Each name stands for a flat space through zero: a line, a plane or more. A row that begins with a name and a colon came from that space; any other row is followed by the name of the space it lies nearest, among the names in its block.
pude_danuk: [-232 -113   47 -100 -113  -97 -105 -130   89   29 -304  -22 -187 -125
 -153  290  109  -63 -234  -31  181  122 -192   85]
pude_danuk: [  89  -31   57  -39   88   36 -216  -34 -191  205 -127  146   48  -17
 -219  -67   43 -121 -117  -39  142  224   77   22]
pip_feki: [   5   10   98 -180  -27   29   71   85  -46  -89  -81  138   24 -118
   20  -26 -113   34 -184   81  -89   77   45   -7]
pes_mut: [ -32   -4   53 -129 -169   24   55  101   31   51 -187  -80  -83   50
   25   72    9   75  -87  -49 -132  -32 -190  295]
lorub_pifim: [ 131  196  -91  -55  -27  -91  187   10  -52   58  170  -73   56   94
  100  -86  -32  163  217  -16  -82 -231   45  154]
lorub_pifim: [-133   -8  -74  -38  -36  -46  233  -81  127 -168  178 -118  -49   -5
  180   82  -80  169  131  105  -65 -134   67 -233]
pes_mut: [ -98  -70   17 -103  -40  -55   14 -122  107  -80 -157   80  -55 -177
  -11  141   40   41 -231   18   99   86  -97  -72]
lorub_pifim: [  -5  -48   13  -88   73  -62  -11  -91 -130  131   32   35  -50   33
  -49    5  -29   64   61   81   90   68  107 -136]
pes_mut: [-163  271 -215  -65  -20 -239  145 -259   -8  103   52 -163    5  -37
 -186   94  133    3   86 -132  270 -279  161  132]
pude_danuk: [  75   49  -51   32   -9   27  360   59  120 -202  350  -71   80   95
  422  -81 -182  287  304  141 -313 -231   19 -237]
pes_mut: [-203 -115   -8    3  105  -50  -10  -96  -19  -20  -19   32  -99  -29
  -54   65  -48  -40   -4   72   66   -5   89 -178]
sil_dak: [ -77   37  -26  -35  -28 -151   65  -70   14   61   -1 -128 -109   44
  -21   95   74   56   59    6  118 -122   -7   28]
pude_danuk: [ -45  125 -182   -7  -48 -124  129 -150  103  -36  136 -114  -11  -37
   36   48   56   97  128  -45   88 -212   -4   83]
pip_feki: [ 154  -76   71    9  104   67 -304   25 -202  168  -96  250   53  -71
 -186 -111   -6 -171 -111   -7  111  257   -1   85]
sil_dak: [ -55  -86  -74  253   51   25    8  -35  113 -131  225  -56   -7   48
  164   37  -49  -23  242   48  -48  -94  -32 -229]
lorub_pifim: [ -21  244  -64 -235 -223  -80  344  -19  129  -77  -24 -209   31   -8
   89   78   51  235  -62  -71  -76 -200    9  158]
pip_feki: [-101    7  -42 -255   50 -149  -30 -189 -165  175  -98  157  -72 -167
 -195   24  -13   17 -134   51  240   42   79   93]
pude_danuk: [  41   71   40   89  -26  -13   53  112  -56   29   69   54   49   49
  123  -12 -104  -33  165   12 -149 -138 -132  142]
lorub_pifim: [  19   89  -70  -42   49 -100  -16  -97 -116  173  -41   28    7   11
 -129  -30   56   -2   13  -73  125  -85   53  143]
lorub_pifim: [-301   34  -46 -323 -287  -80  218  -75  227 -164 -152 -123 -149 -237
   34  228   10  122 -247   29   33  -89 -181  234]
pip_feki: [-152  271  -60 -274 -290 -225  500 -102  193  -88   88 -376  -69   38
  186  249   51  340  109   26  -18 -293   -7    8]
pude_danuk: [ -61  -79 -124  170  120  -29  -84  -95   55  -17  110  -20  -48   11
  -13  -36   44  -57  120  -13   93  -96   10  -48]
pude_danuk: [-229  -51   -1  -70  -23   -7  -29  -60  183 -177 -182   89  -33 -278
  -79   71   54 -129 -335  -14  113   36 -106   70]
pes_mut: [ -32 -180  -46  249  246   17  -89  -31 -115   21  139  236   -9   38
  104  -86 -184  -70  228   84 -103 -102  -15 -155]
sil_dak: [ 202   14   74  133   43  112  -81  107 -145  137   89   58  145  113
   34 -139  -20  -67   98  -13  -43   81   30  -75]
sil_dak: [   2 -295  167   30  -93  182 -148  187   93 -121 -201  101 -107  -61
  112   47  -48  -36 -251   66 -143  209 -264   -1]
sil_dak: [  95 -145   97 -299 -247  133 -116   25   20   87 -191  -21  -92  -59
  -31   99   34  139 -215   39   -6  384 -194  143]
lorub_pifim: [  27 -268   48   55  161   70 -415  -60 -232  244 -150  192  -96   -7
 -273  -49   33 -192 -114   14  224  312   47  -52]
pude_danuk: [  61  -46   75  209  143   32 -257   86 -117  132 -169  110   18   97
 -164  -51   53 -234  -17 -116   -2   59  -49  130]
pip_feki: [ 134  163  -22 -103   13  -25  199   15   -3  -71   59  -44  102   39
   52  -93    1  163  -23  -18  -74  -80  199  -90]
sil_dak: [  32   72   24   -6 -109  -22  182   45   14  -49  140 -127   11   90
  165   73  -62  128  160   59 -100  -84   24 -132]
pes_mut: [ -54   80  -31   84 -233  -89  166  -69  309 -245  177 -225  -29  -40
  245  301   37  108  192   40  -23  -59 -215 -144]
pes_mut: [  64   70  117  172  -51   11  111  154  120 -175  187 -121   62  116
  235   72  -57    2  236   76 -187  -28  -62 -206]
pude_danuk: [ 147  105   33  133   95 -109 -149   32 -134   79   22  165   60  -27
  -78  -29   -1 -156   85  -28   81  -26  -37  126]
pude_danuk: [ -61   58 -153  -29  -14   36 -149 -144  -90  232  -57    7   57  -62
 -251  -67  106 -141  -50 -157  208   11   12  286]
sil_dak: [ 456  347  137  -42 -172  -48  374  234 -105   35  287 -138  206  303
  383  -30 -132  341  420   56 -377 -137    8  -55]
sil_dak: [-331 -105  -63  -60  -91   30 -302 -112   72   34 -329   79 -113 -302
 -357  129  128 -339 -383 -129  291  130 -185  389]
sil_dak: [  14  156   17 -402 -205  -99   93 -122  -79  235 -191 -217  -51   16
 -227  104  193  170 -212  -68  244  137  132  116]
lorub_pifim: [-222  223 -104   38 -219 -326  262 -150  331 -215  132 -296 -128  -77
  157  382  102   83  222   -1  105 -333 -233   83]
pip_feki: [-124  117 -230  -80 -131 -220  160 -248  349 -166  105 -407 -167   -8
   -5  207  252  209   93  -62  213 -170    6   13]
sil_dak: [ 211  -71  177   56   83   80 -225  145 -111   66 -157  207   68  -21
  -71 -104   27 -133 -189   -8    8  235  -56   11]
lorub_pifim: [  93 -198   49  118  -29   13  -95   15  107 -114  130 -153 -153  126
  130  130   27  106  161  121    1  169  -27 -332]
pip_feki: [-137  -94  -72 -104   67    0 -345 -160 -195  281 -324  188  -76 -155
 -442   -6   96 -243 -286 -139  298  163    0  341]
pes_mut: [  84   19    2   58 -121  -14   82   51  145 -138   99 -124  -29   53
  183  101    2  118  128   23 -110  -39 -122  -39]
pip_feki: [ 201   11  106   27   -3   78  -57  152  -57   29   21  -11   61   96
   29 -100   17   -1    3   10  -62  113   28  -32]
lorub_pifim: [  42 -188   28  121   64   71 -293    5  -65   84  -72  171  -39  -68
  -85  -28   12 -163  -73    3  103  168 -134   52]
lorub_pifim: [ -10  194    4  -77 -279  -93  367   93  329 -280  106 -193    8  -59
  357  155  -10  219   77   32 -212 -252 -292  156]
pip_feki: [  43  239 -119 -101 -115  -84  155  -75    8   90   18 -190   57   55
  -65    4  122  103   33 -137   76 -165   81  182]
sil_dak: [-409  -61 -282  -29  -46 -147  159 -323  300 -274  180 -119 -169 -239
   67  217  -17   77   78   74  163 -224  -23 -113]
pip_feki: [-174  -38    8   19 -149  -36   -4   -5  164 -100  -26 -259 -157   52
  -15  226   76  -19   54    2   35   17  -73  -17]
pip_feki: [ 132  -35   16  189  111   41  -81   56   -3  -42   78  -30   35  117
   16  -77   43  -38   76  -17  -12   28  104 -189]
pes_mut: [ 153  -57   86  111  158  118 -161  128 -221  159  -33  239  108   79
  -28 -189 -110 -123   48  -11 -137   80   -6   72]
lorub_pifim: [-255  -76  -93  179  -51  -31   92  -12  357 -387  112   -6  -82 -184
  243  152  -80  -51   74   59 -127 -216 -285   27]
pes_mut: [-200 -132  -25 -141  -51  -48   26 -151  175 -169  -89  -72 -154 -150
  -40  173   60   75 -207   70  148  111   33 -206]
pip_feki: [ -38    0  -52  -21  -16   32    4  -10   32  -27   30   87   32 -101
   38  -40  -58  -22   -2    6  -42  -38 -100  144]
pes_mut: [ 116  -43  139   73   95  228 -179  210 -147   52  -52  207  180  -33
  -70 -251  -62 -233 -163  -10  -73  186   51   26]
pip_feki: [  10  133  -74    3  102   84   42   26  -46   33  -58   -8  150   39
 -138 -213   56  -70 -114 -154  -32  -99  212  104]
pes_mut: [ 187  145    3  -78   43   29   79   37 -199  121   42   64  143   93
  -27 -141  -66   79   54  -36  -90  -10  196    2]
sil_dak: [  -9  -35   77 -109  -28  163 -188   42 -110  159 -317  160   95 -122
 -245  -93   69 -188 -394 -129   82  224  -30  220]
sil_dak: [  -3  180 -184   69  108  -76  158  -92   47  -73  207  -37  109   -9
   32 -132    8   35  146  -55   15 -275  165    1]
pude_danuk: [ 162  201  -56  -74  -17   57   92   16 -120  209   26  -60  172  143
  -44 -165   37   75   90 -134  -83  -63   89  199]
pude_danuk: [ 146   42   27 -139  -73  -41    1   12  -67   63  -59  -73  -41   41
  -68    6   79  114  -96  -11   87   76   96    5]
pes_mut: [  46  110 -107   10    9 -168   62 -152   14   50  156 -129  -31   59
   -3   70   79  106  210   -4  140 -100   68  -61]
lorub_pifim: [  37   73  -22 -216  -56   -2  179  -47  -23   33  -42   43   56  -50
   52  -38  -38  183 -100    2  -61  -27   27   47]
pude_danuk: [ 115  175  195  -77 -215 -113  109  182   34  -41 -131 -134  -37   96
   76  207   29   68    8  -13 -129    1 -156  143]
pes_mut: [-236 -109   12 -175 -215 -117  -32 -146  115  -19 -167 -186 -255  -96
 -112  343  111   43 -155   41  237  126  -95  -32]
lorub_pifim: [  13   28   92 -202    1  118   35   95 -148   58  -49  135  100  -52
  -44 -133 -130  -12 -120   57 -108  133  105   45]
pude_danuk: [-189  -97   37   77  -15 -140 -226  -51  135  -80 -177 -127 -228  -66
 -212  229  188 -195 -136  -23  272   85  -74   22]
sil_dak: [-311  146 -168 -163  -92 -214  369 -191  167 -142   34  -93  -85 -125
  113  183  -62  180   57   13  -30 -377  -48  107]
pes_mut: [   3  -73   55   29   47  119 -137   71  -88   42   15   67   47  -31
  -81 -112  -20 -147  -75   33   57  141   79  -59]
sil_dak: [-433 -488 -105   80   71    5 -279 -314  194  -78  -59  -30 -334 -156
 -113  264   59  -97  -74  126  302  229 -106 -328]
pip_feki: [ 142  108   20   67   10  -11   95   48  -31   27  153 -107   83  152
   90  -50   11   73  183    3  -56  -51   98 -132]
lorub_pifim: [ 105  142 -117   52  -20  -51  246  -15  116 -178  319 -175   57   95
  218  -31  -34  207  273   42 -110 -201  137 -186]
pude_danuk: [  32  -16 -146  135  189  -14   12 -145   -9    8  221  -16   44   95
   28  -95  -12   59  246    7   14  -69  177 -230]
pip_feki: [ 102   70  102 -230   -8   75  -28   66 -275  259  -90   48   70  103
 -156 -101  -65   21  -20    3  -54  190  160   96]
[ 359  103   14  136   57  104   52  155  -88   12  163  -64  163  243
  114 -205   -1  111  166  -56 -181  -27  183 -136]  pip_feki
[-197   42  -67 -337  -69  -63  225 -165    5   36 -146   61  -28 -156
  -24   58  -56  174 -194   13    3  -70    8  109]  sil_dak
[ 135  284   22 -249 -176 -179  244  -13    5   -1   31 -116   28    8
   59  114   19  226   61    8  -23  -69   15  113]  sil_dak
[-166  -46 -125   69   87 -159  105 -151   98 -176  258  -39 -122  -49
  121  103  -92   73  250  149   52 -174   69 -238]  sil_dak
[ -33   78   42 -306    0   98 -145   21 -326  371 -410  388  142 -222
 -336 -199  -46 -198 -437 -150   60   97  -77  616]  lorub_pifim
[  39  134   75  -74  -75   -1  -36   60  -16   72 -195  -67   58   -4
 -170    1  148  -93 -215 -126   94   67   27  155]  lorub_pifim
[ 203  138   -8   72 -104  -72  105    6  189 -189  150 -127   68  -14
  165   70  104  120   56   -7   27  -24  -39 -144]  sil_dak
[ -59    4   96  -33 -164  -42   80   46   81 -148  -91   82  -24 -157
  124  196  -73    0 -131   51  -49   -5 -200    5]  pip_feki
[  84  150  -56  -88  -42  -43  395   29   25 -105  267  -47   88   72
  327  -66 -171  305  242  100 -258 -265   63 -105]  pude_danuk
[   8 -259  -44   32  192   48 -381 -152 -265  366 -117  113 -107   54
 -319 -107   99 -132  -74  -28  312  232  122  -38]  pude_danuk
[-457   49 -186   85 -160 -312  289 -190  504 -450  165 -173 -236 -229
  297  427  -49   76  242   94  -37 -442 -396  108]  lorub_pifim
[ -52  -78   84  -91  -37   38   44   17   49 -109 -128   75  -26  -72
   47   86  -64   51 -158   49  -94  109  -38 -104]  sil_dak

Rows lie near named flat spaces through zero. A row that begins with a name and a colon came from that space; any other row is followed by the name of its block's space that it lies nearest.
zabat-nad: [  67  112   31 -162  -98 -144  171  -30   37 -254 -113   18   31  198
 -165  148  197  -99  141  -64  -27  -84 -215 -214]
zatul-lud: [  -8  -46  125  -25   19  114   -2   45 -105  -56  116 -106  -27  339
   39  -94  316  -72 -235   84  -15  100   -5   63]
zatul-lud: [ 106   -7   93   42  -81  244  110   33  -18  -82  140  -79 -120  -88
   64 -178 -178 -172 -156   13  -27   90  183  185]
zabat-nad: [ -27  -18   89   -2   62 -125  -31  103   88  283 -100   65  -28 -228
  153 -191 -154 -108   -2   96  -61  184  268  122]
zabat-nad: [-297 -311  -27  394  154   65 -172   -1  141  440  180  -32   22 -489
  -64 -425 -380  168  -39   60 -178  124  523  186]
zabat-nad: [  55   75   41  -85 -137   -1  234  -98  -23 -238   54  -81   31  275
 -260   39  257  -68  104    5   32 -108 -179  -94]
zatul-lud: [  13   26   10    4  -57  115 -114  113 -131 -108  147   33  -86   67
  188 -120  -48   34 -260   52   29   99  131  211]
zabat-nad: [  33  150 -102 -170 -114 -158   58  211  186  164 -261  281   -1 -187
  209  -34 -142 -171   13  -26  -17  193  138   86]
zabat-nad: [-157  172 -140 -235 -216  -45  -28  223  -12  -45  -60  132 -166 -214
  435   80 -293 -133 -224 -215  -26  165  -38    7]
raru-zev: [-204    2 -127 -104 -116 -110   58 -148 -119  266  223 -267   22  140
 -330 -122  201   57  114   52   70   25 -170   55]
raru-zev: [  32    9  -36  -46   47   -4  -86   27  -42   87  -67  -22  -70 -147
  101   24 -203  -13    3  -30   26   84   46   -4]
zatul-lud: [ -53  131  -43 -157 -240  -40  -80  248   73  -58   31  160    3   98
  253  -33   59  -52 -179  -15   54  102  -52  152]
kes-vozu: [ 261  202   71 -218   53  -35  -19   84   47 -223 -365  166  -83  -75
  355  361 -204  -72    6 -126   48   19 -165 -223]
zabat-nad: [ 116  -36   94  109   90  -34  -15  -19   76   -2  -18   57  136  123
 -116  -38  223    6   77  127   -6  -98   18   49]
kes-vozu: [ -42   15   77  -44 -161   43   70  -41   70   95  191 -130  -34  -83
    3  -62  -74  -19    2   10   19  -26 -100  135]
zatul-lud: [   8   42 -122   20  -47  -55  -22   66   43  -18 -112  166  -53 -351
  100    7 -406   17   94  -78    8   13  177   16]
zatul-lud: [ 108  106  -39  -29   35  -45   16   63   17  -79 -187  157  -64 -274
  182   70 -294 -111   23  -84  -41   18  112  -34]
raru-zev: [-214  -87 -122    5   77  -99   10  -85 -111  326   34 -145   -3  -15
 -180 -136   67   21   68   37   -8  112   79  -21]
kes-vozu: [   0  -38  -77  102  139  149  -37  -95  -67 -284  -41  -20    4   26
   15  291   13   51  -65 -219  -78 -198 -214 -290]
zabat-nad: [  73   74  139  -28  -15  -10   25   19   29 -198   -4   24   30  113
  102  103  143  -68  -45  -10  -20 -113 -153  -55]
raru-zev: [  14   69  -23 -143  118 -292  -35   65  -71  262 -241  111  -18  -70
  122  -10   17  -94   89   99   17  150  117   23]
raru-zev: [  54   36  -65  -77  -34   40  -59  112    7  138 -144  135  -61 -128
  282   74 -226   41   -8   23  169  109   88   97]
zabat-nad: [  70  143    0 -149 -311  100   79   96  -68 -516  194   38   42  580
  -87   60  449   -7 -179   -4   90  -96 -282   49]
raru-zev: [ 226  402 -159 -365 -337  -23  110   84   51 -407 -206  194  -18  110
  152  397 -101    4  111 -174  249  -97 -423 -140]
kes-vozu: [  11  -21  -50  -28   44   14   55 -129  -31  -45  -43 -131   68  248
 -300   88  217   77  141  -12   58  -41 -170 -213]
zatul-lud: [ 154  152  -28 -132 -103   92   25  167  120  -75 -223  186  -74 -175
  327  121 -302 -106  -46  -94   88  108   35   -3]
raru-zev: [ -28 -113   85  154  289    4 -104   29    3  125 -139   35   -5 -176
  188  -12  -62  -86  -93  -16 -147   43  181  -89]
kes-vozu: [  66   72  -13  -66   75  -71 -123  124   10  -26 -238  195  -42 -142
  332  168 -191   15  -33  -49   37   46   35  -67]
zatul-lud: [ 151   66    6  -23  115  -93  -55  109  160   11 -339  272  -71 -478
  362  189 -470  -92   45 -133 -102   25  128  -78]
kes-vozu: [  38  144  -94 -164   44 -118    5   -1   45  -27 -264   53  -39 -182
  113  255 -186  -73   93 -196  -39    8 -178 -266]
kes-vozu: [ -37   -9  -31  101   49  -16  -49   87   89  292  -72  162  -87 -499
  208 -260 -513   37  -42   62  -56  219  479  227]
raru-zev: [ -54 -172   87  137   65   44    2  111   80  290   26   52 -120 -410
  190 -297 -352 -165 -119   57 -162  205  474  256]
zatul-lud: [ -80 -120    2  128  173    2   57 -165    6   85    0 -190   30  -70
 -309  -77   12  -26  118  -51 -146  -13   45 -206]
raru-zev: [-210 -173 -115  132  -16  143   52  -16  -24  137  140  -78 -110 -236
  -64 -204 -258  -10 -107  -85 -125  128  271   65]
kes-vozu: [ -27   30   -3  -36  133 -149   45 -119  -21  134  -98 -106    7 -121
 -105   54   -4  -87  139  -51  -87  -24  -85 -167]
raru-zev: [  15   -5  -24  146   33  206   74 -126   36   39   40  -46  -54 -322
   28  -11 -378   94   31  -58   24  -49  106    9]
zabat-nad: [-113  -73 -132   88 -118  -42  -65  -69   56  319  189    9   34 -227
 -132 -157 -226  277  148  114  114  -16  120  282]
kes-vozu: [-137 -179   43  132  230   -7  -68  -56   -8  340  -41 -133  -59 -276
   -3 -165 -219   -1   14   20 -111  157  268  -51]
raru-zev: [  57  166 -129  -97 -260  -20   60 -109  -12  -97  191   -5   47   60
 -166   87    5  184  134   15  168 -185 -271  153]
raru-zev: [ -36  -19  -63   -1  -72  216  -77   -3  -48 -146  118  -14  -56   63
  178  196  -57  158 -179 -118   69  -79 -193   -5]
zabat-nad: [ 203    0   80    6  344  -73  -80 -137  -55   11 -278  -42   30  -57
   69  347   26  -43  156  -54  -15 -155 -213 -286]
raru-zev: [ 116  184   38 -172   90 -241   31   19  -91  -84 -258   69   14  111
   32  101  137 -119  111   37   29   30  -62 -166]
kes-vozu: [-134  143 -127  -59 -206  -38  -39   83   91  113   75  138  -45 -320
  241  -42 -343  112  -68  -65   37   41   30  181]
raru-zev: [  -4  198 -190 -315 -280 -157  123   87  -45 -170 -112  103   -7  273
 -100  117  155  -21   99  -52  149   65 -192  -80]
kes-vozu: [-235 -202   77  127   84   80  -70  -30  -70  212  231 -256  -83 -128
    1 -214  -60  -68 -154  -18 -148   90  125   45]
kes-vozu: [ -22   26  -71   19   61   11  208 -242   10   67  -51 -178  -27 -211
 -301   18 -191  -18  225 -109  -61  -39  -35 -220]
raru-zev: [  47   93   47 -142   -7 -185   24   46  -44 -104 -129   73   86  361
  -43   85  393  -30   58   90   70  -15 -142  -95]
zabat-nad: [ 115   16   81   36   92 -136  -51   69  117   84 -200  212   99  -27
  101   17   35   44  114  136   53  -13  115   44]
zatul-lud: [  23   81  -50 -132  -80  -42  -41  119 -102 -112  -66  139  -34  167
  205  115   94   14  -91   17  116   27  -56   46]
zatul-lud: [  40  -32   94    1   28 -119   35   81    6    3  -87  126   63  182
   18  -53  252  -70   27  146   21   11  103   61]
zatul-lud: [  47  -21   42  -59  -44  -70   -1   -1   63   65    8  -21  102  207
  -82   82  284  -19  100   69   73  -87 -204   22]
kes-vozu: [  74  134    2 -239 -154  -65   10  132  -94 -312  -61   37   -6  400
   56  161  308 -118  -58  -34   96   -1 -251 -102]
kes-vozu: [ 100  -71   97   34  336 -130  -35  -85  -68  198 -244  -82    5  -40
 -107  -39   21  -72  148   99  -56  112  170 -165]
zabat-nad: [ 131  129 -131 -167  -16  -68  -94  138  -65 -250 -207  225   37  262
  172  309  216  -21  -68  -83   76  -51 -228 -103]
zatul-lud: [  52   82  106   22  -29   15   -3   79   -4  -40   81    5   20   61
   46 -209   86 -111 -114  107  -19   64  125  155]
zabat-nad: [  -6   66  -37 -152   -3 -284   41   67  164  128 -303  195   -8 -237
   95  118 -183  -48  179  -66  -67   72   25 -128]
zatul-lud: [ -25  -44  164  181    9   38  112  -95  102  128  177 -179  -19 -358
 -160 -337 -265 -142   88   55 -139    0  251  114]
zabat-nad: [ -70 -148   20  117  172  -39   68 -109   53  139  -82  -33    3 -169
 -104   11  -61  -20   95  -43 -146  -25   93 -133]
zatul-lud: [  71  -27  -31  -57  435 -297   20 -265   -1  128 -458 -151  178  133
 -354  427  359  -70  446 -115  -66 -184 -411 -663]
kes-vozu: [ -34   63 -260   78  -84  118  -85  -75   84  -19   42   88   72 -167
  -49  156 -232  301   74 -130  108 -147 -147  -15]
[  56  -52  -65  -69  162   -3   71 -122   38   51 -315  -31  -84 -258
   51  372 -289  -29  206 -217  -18  -49 -153 -370]  zatul-lud
[  52   19   64   11   95    5  -14  -48   59 -107 -107  -25    4  -78
   31  150  -78   -7   46 -101  -61  -73 -111 -210]  zabat-nad
[  45   26  -32   22  165 -160  -83   36   71   61 -276  107   40 -220
   29   57 -172  -40  163  -45  -46   25  100 -185]  zatul-lud
[-298 -237 -165  179   -8  107   14  -92   53  339  202 -111   32 -108
 -205 -164  -19  141  -12  -25  -60   32  106   83]  raru-zev
[ -14 -153  164  137  236 -105 -160   32   42   84  -48   54   45  -52
  129    7   92   -6  -62   54 -161  -42   83  -14]  zabat-nad
[  86   46  -96  -14   25 -129   29  -54  113   19 -201  149   98  -69
 -106  172  -35  100  252  -18   57 -111  -82 -113]  zabat-nad
[-171  -69  -34  -12   43  -25   64  -15  -45  286   10  -78  -87 -159
   48 -129  -96  -83  -54   -6  -71  158  153   40]  raru-zev
[ -29  -36  -66   34 -369  221  132  -42   65 -184  353  -30    2  148
 -220  -93   -8  201  -15   27  124 -102  -62  241]  raru-zev
[  -1  -60  262   25  206  -81  -79   93   -1  216  -69  -37  -73 -167
  310 -138  -45 -222 -149   88 -147  150  206   67]  zabat-nad
[ -99  -75   59   53  237 -231  -64  -34  -58  241  -56 -113   79   29
 -154 -150  250 -151   69   81 -148   53   77  -87]  raru-zev
[  12  -29   91  -53   68   60  -47   59  -94   45  -36  -16 -113   19
  245    7  -52  -28 -164   33   16  134   85   40]  zabat-nad
[  34 -105   71  123   59   34  -16   17   54   17   23   69   27  -68
   77    9   10  -32  -20   31  -49  -90   63   86]  kes-vozu
[  48  112 -178 -145 -105 -238   59   80  134   -7 -249  315   78    2
  -33  144   29   52  167  -27   25   -2  -36  -28]  raru-zev
[  94  -44   71    2  133  -46 -133   37  -68   42 -108   21  -62 -130
  184   80 -164  -11   25   30   34   14   69   -3]  zatul-lud
[-154  -22 -141  -41  -67  -31   23  -79 -135  -77  173 -117   91  440
 -313   10  487   80  -37   -4    8  -69 -240  -61]  zatul-lud
[  53  102 -124  -98  -51   10   49   36   70  -94 -167  159   -1  -48
  135  244  -63  -15    3 -146   15  -50 -157 -105]  zabat-nad
[ -20   92  -61 -188  -94 -145   16   69  -77  -67  -28  -15  -40  106
  -18   27  106 -147  -12  -55  -27   62 -109  -42]  zabat-nad
